Below is a small trained network, with its code and all its weights. Each question gives an input and a class and asks what happens when units are switched off, that is, made to give their printed mean instead of their output.

import numpy as np


def w(rows, s, z=0):
    codes = np.array(rows[::2]) - 128.0
    scale = np.full(codes.shape[1], s)
    scale[-1] = z or s
    return codes * scale


def norm(h):
    return h / np.sqrt((h * h).mean(-1, keepdims=True) + 1e-5)


def f(y):
    return y / 2 * (1 + np.tanh(0.7978845608 * (y + 0.044715 * y**3)))


def log_softmax(a):
    a = a - a.max(-1, keepdims=True)
    return a - np.log(np.exp(a).sum(-1, keepdims=True))


def net(x, mask):
    res = np.array(x, float).reshape(1, 7) / 4 @ E
    u = 0
    for l in range(2):
        y = f(norm(res) @ A[l][:, :-1].T + A[l][:, -1])
        res = res + np.where(mask[u : u + 3], y, B[l][:, -1]) @ B[l][:, :-1]
        u += 3
    return log_softmax(norm(res)[-1] @ U[:, :-1].T + U[:, -1])


A, B = {}, {}
E = w([
[128,126,127,128],'x0',
[129,128,128,129],'x1',
[88,139,249,128],'x2',
[144,254,116,122],'x3',
[127,128,128,128],'x4',
[127,129,129,129],'x5',
[127,128,128,128],'x6',
],0.012)
A[0] = w([
[165,28,240,139,110],'L0N0',
[118,153,63,124,149],'L0N1',
[171,5,63,149,2],'L0N2',
],0.013,0.0088)
B[0] = w([
[18,115,49,168,255],'L0N0',
[165,167,42,117,185],'L0N1',
[245,78,252,158,200],'L0N2',
],0.013,0.0079)
A[1] = w([
[100,97,180,238,180],'L1N0',
[53,251,225,97,2],'L1N1',
[234,139,173,99,168],'L1N2',
],0.011,0.0053)
B[1] = w([
[204,185,100,68,254],'L1N0',
[191,86,254,32,218],'L1N1',
[64,24,149,184,211],'L1N2',
],0.0092,0.0061)
U = w([
[195,54,119,163,4],'0',
[163,212,60,134,116],'1',
[4,97,130,149,204],'2',
[135,175,209,79,183],'3',
],0.026,0.0022)

Each question gives the input, the list of numbers given to net, and the class t.
The units are the neurons (one row each of A and B). Each row of codes is followed by its name. A weight is (code - 128) times the scale printed after its matrix; where a second scale follows, it is the last column's (A, B and U).
mask holds one flag per neuron, layer by layer. A switched-off neuron (its flag False) gives its mean, the last column of its row in B, instead of its output. The means were averaged over made-up inputs and are rounded, as every weight is.
A unit's drop is (log p(t) with every unit on - log p(t) with that unit switched off) / (log p(t) with every unit on - log p(t) with every unit switched off).
The circuit of an input: a set's keep is (log p(t) with only the set's units on - log p(t) with every unit switched off) / (log p(t) with every unit on - log p(t) with every unit switched off). Starting from all 6 units, units are removed one at a time, each time the one whose removal leaves the highest keep (on an exact tie, the one counted first), for as long as the keep stays at least 0.8.
circuit, biggest first: the units of the circuit, biggest drop first
top k neurons: the k neurons with the biggest drops, biggest first
drop when u is switched off: that unit's drop, to one decimal
input [-2,3,1,-3,-1,-7,8], class 2: circuit, biggest first : [L0N0]
input [-3,7,1,-6,-5,-7,-5], class 2: top 2 neurons : [L0N0 L1N1]
input [-8,3,1,8,-1,6,7], class 3: top 2 neurons : [L0N0 L1N1]
input [6,8,1,6,3,2,-4], class 3: top 3 neurons : [L0N0 L1N1 L1N0]
input [4,4,6,0,2,5,5], class 2: top 2 neurons : [L0N0 L0N2]
input [-7,0,1,4,4,-5,7], class 3: top 2 neurons : [L0N0 L0N2]
input [-8,-8,2,8,5,4,3], class 3: top 2 neurons : [L1N1 L0N0]
input [7,0,1,-6,-6,8,0], class 2: top 2 neurons : [L0N0 L1N1]
input [-3,-7,1,0,-7,-5,6], class 2: drop when L0N0 is switched off : 0.1
input [-4,4,1,-5,6,8,-7], class 2: drop when L0N0 is switched off : 4.9
